Below are the code and all the weights of a small trained network. Each question names an input and a target symbol and asks about switching units off, where a switched-off unit gives its printed mean instead of its output.

import numpy as np


def w(rows, s, z=0):
    codes = np.array(rows[::2]) - 128.0
    scale = np.full(codes.shape[1], s)
    scale[-1] = z or s
    return codes * scale


def norm(h):
    return h / np.sqrt((h * h).mean(-1, keepdims=True) + 1e-5)


def f(y):
    return np.maximum(y, 0)


def softmax(a):
    e = np.exp(a - a.max(-1, keepdims=True))
    return e / e.sum(-1, keepdims=True)


def log_softmax(a):
    a = a - a.max(-1, keepdims=True)
    return a - np.log(np.exp(a).sum(-1, keepdims=True))


def net(x, mask):
    ids = ['αγεηθλξφψω'.index(c) for c in x.split()]
    T = len(ids)
    res = E[ids] + P[:T]
    u = 0
    for l in range(2):
        q, k, v = (norm(res) @ M[l].T for M in (Q, K, V))
        z = softmax(np.where(np.tri(T) > 0, q @ k.T / 3**0.5, -1e9)) @ v
        res = res + np.where(mask[u], z, O[l][:, -1]) @ O[l][:, :-1]
        u += 1
        y = f(norm(res) @ A[l][:, :-1].T + A[l][:, -1])
        res = res + np.where(mask[u : u + 8], y, B[l][:, -1]) @ B[l][:, :-1]
        u += 8
    return log_softmax(norm(res)[-1] @ U[:, :-1].T + U[:, -1])


Q, K, V, O, A, B = {}, {}, {}, {}, {}, {}
E = w([
[61,88,98,154],'α',
[138,75,163,182],'γ',
[102,85,100,92],'ε',
[66,163,126,111],'η',
[62,196,104,125],'θ',
[75,191,102,137],'λ',
[122,191,149,254],'ξ',
[114,66,159,97],'φ',
[80,195,125,153],'ψ',
[70,66,173,180],'ω',
],0.023)
P = w([
[228,254,121,131],'0',
[217,226,64,94],'1',
[136,190,103,76],'2',
[136,168,88,83],'3',
[126,146,44,64],'4',
[105,165,89,90],'5',
[109,176,97,92],'6',
[117,142,45,69],'7',
[129,146,53,90],'8',
[130,155,49,80],'9',
[139,150,27,96],'10',
[118,181,83,103],'11',
[140,139,17,85],'12',
[167,158,32,88],'13',
],0.0027)
Q[0] = w([
[118,85,125,169],'L0H1',
[174,1,156,171],'L0H1',
[76,204,17,140],'L0H1',
],0.0086)
K[0] = w([
[43,75,176,206],'L0H1',
[2,39,137,219],'L0H1',
[168,101,165,200],'L0H1',
],0.0073)
V[0] = w([
[79,132,122,73],'L0H1',
[1,111,146,154],'L0H1',
[147,138,158,123],'L0H1',
],0.0064)
O[0] = w([
[129,65,129,120,108],'L0H1',
[180,167,70,128,252],'L0H1',
[148,8,139,125,106],'L0H1',
],0.014,0.0041)
A[0] = w([
[59,143,122,162,223],'L0N1',
[121,150,193,218,204],'L0N2',
[156,174,93,52,159],'L0N3',
[169,81,62,111,234],'L0N4',
[227,1,166,138,251],'L0N5',
[198,148,94,146,197],'L0N6',
[174,131,105,127,94],'L0N7',
[80,87,189,175,10],'L0N8',
],0.0096,0.002)
B[0] = w([
[239,218,99,114,195],'L0N1',
[145,166,80,90,224],'L0N2',
[27,54,128,148,187],'L0N3',
[20,87,182,133,203],'L0N4',
[171,185,157,73,253],'L0N5',
[1,167,110,109,184],'L0N6',
[106,76,25,98,145],'L0N7',
[100,23,78,53,160],'L0N8',
],0.0055,0.0071)
Q[1] = w([
[170,88,252,165],'L1H1',
[159,88,144,171],'L1H1',
[160,93,100,148],'L1H1',
],0.013)
K[1] = w([
[165,150,251,124],'L1H1',
[111,99,146,49],'L1H1',
[217,63,120,128],'L1H1',
],0.012)
V[1] = w([
[202,55,58,106],'L1H1',
[102,50,88,253],'L1H1',
[85,132,182,124],'L1H1',
],0.0068)
O[1] = w([
[215,97,192,146,172],'L1H1',
[201,112,76,4,105],'L1H1',
[9,254,120,192,4],'L1H1',
],0.0077,0.0017)
A[1] = w([
[145,100,5,136,222],'L1N1',
[61,210,148,154,118],'L1N2',
[100,54,110,139,252],'L1N3',
[209,63,127,177,89],'L1N4',
[169,172,87,79,126],'L1N5',
[167,87,112,133,103],'L1N6',
[87,225,20,196,98],'L1N7',
[103,112,74,80,117],'L1N8',
],0.011,0.0022)
B[1] = w([
[85,210,119,112,244],'L1N1',
[113,21,115,101,184],'L1N2',
[112,168,180,196,177],'L1N3',
[146,47,102,167,187],'L1N4',
[151,142,117,41,201],'L1N5',
[90,147,70,2,159],'L1N6',
[201,55,164,163,254],'L1N7',
[167,199,230,101,206],'L1N8',
],0.0068,0.0085)
U = w([
[187,241,152,79,117],'α',
[194,7,191,163,97],'γ',
[70,155,200,132,121],'ε',
[36,7,97,120,43],'η',
[55,103,50,144,56],'θ',
[77,106,48,154,72],'λ',
[133,187,172,213,242],'ξ',
[121,109,249,127,73],'φ',
[107,124,103,178,147],'ψ',
[162,62,85,69,252],'ω',
],0.012,0.0031)

Each question gives the input, a string of symbols that net reads in full, and the target symbol t.
The units are the heads (3 rows each of Q, K, V and O) and the neurons (one row each of A and B). Each row of codes is followed by its name. A weight is (code - 128) times the scale printed after its matrix; where a second scale follows, it is the last column's (O, A, B and U).
mask holds one flag per unit, layer by layer, with each layer's heads first. A switched-off unit (its flag False) gives its mean, the last column of its rows in O or B, instead of its output. The means were averaged over made-up inputs and are rounded, as every weight is.
A unit's drop is (log p(t) with every unit on - log p(t) with that unit switched off) / (log p(t) with every unit on - log p(t) with every unit switched off).
The circuit of an input: a set's keep is (log p(t) with only the set's units on - log p(t) with every unit switched off) / (log p(t) with every unit on - log p(t) with every unit switched off). Starting from the 12 units with the biggest drops (on a tie, the unit counted first), units are removed one at a time, each time the one whose removal leaves the highest keep (on an exact tie, the one counted first), for as long as the keep stays at least 0.8.
circuit, biggest first: the units of the circuit, biggest drop first
most important unit: the unit with the biggest drop
top k neurons: the k neurons with the biggest drops, biggest first
top k neurons in layer l: the k neurons of layer l with the biggest drops, biggest first
drop when u is switched off: that unit's drop, to one decimal
input ε ε ξ ε ε γ ω ε γ ε γ ε η, target ω: circuit, biggest first : [L1N2; L1N7]
input γ η ω λ, target ω: top 4 neurons : [L1N2; L1N7; L0N3; L0N2]
input ε ξ γ ε λ γ γ γ η γ ε ω γ, target ω: top 2 neurons : [L0N6; L0N8]
input α λ ψ γ, target α: top 2 neurons : [L0N6; L0N7]
input ε γ θ ε λ ε γ γ γ ω η, target ω: top 2 neurons in layer 0 : [L0N1; L0N4]
input γ ψ ξ ε ε ω, target ω: top neuron : [L0N1]
input ω θ γ η γ, target ω: top 2 neurons in layer 0 : [L0N7; L0N8]
input λ γ η λ λ γ α θ φ, target φ: top 3 neurons in layer 0 : [L0N4; L0N6; L0N1]
input η ε ξ ε ω, target ω: top 2 neurons : [L0N1; L0N8]
input ε η γ ω ε φ γ γ θ γ γ ε λ, target ω: circuit, biggest first : [L1N2; L1N7]
input ψ γ η γ α η γ γ ε, target ε: top 2 neurons in layer 1 : [L1N8; L1N3]
input γ γ η ε ψ γ γ ε ω γ γ ε θ, target ω: top 2 neurons : [L1N2; L0N1]
input ε γ η γ η, target η: top 2 neurons : [L1N2; L1N7]
input γ γ η, target η: most important unit : L1N2
input φ λ γ γ λ, target λ: top 3 neurons in layer 1 : [L1N2; L1N7; L1N4]
input ε ε ε ω γ θ γ θ, target ω: top 2 neurons in layer 0 : [L0N5; L0N3]
input η λ γ θ γ γ φ, target φ: drop when L1N1 is switched off : 0.1
input η η γ θ, target θ: drop when L1H1 is switched off : 1.6
input α θ ε θ α γ, target α: drop when L0N6 is switched off : 0.2
input η ψ γ γ ε, target ε: top neuron in layer 0 : [L0N6]
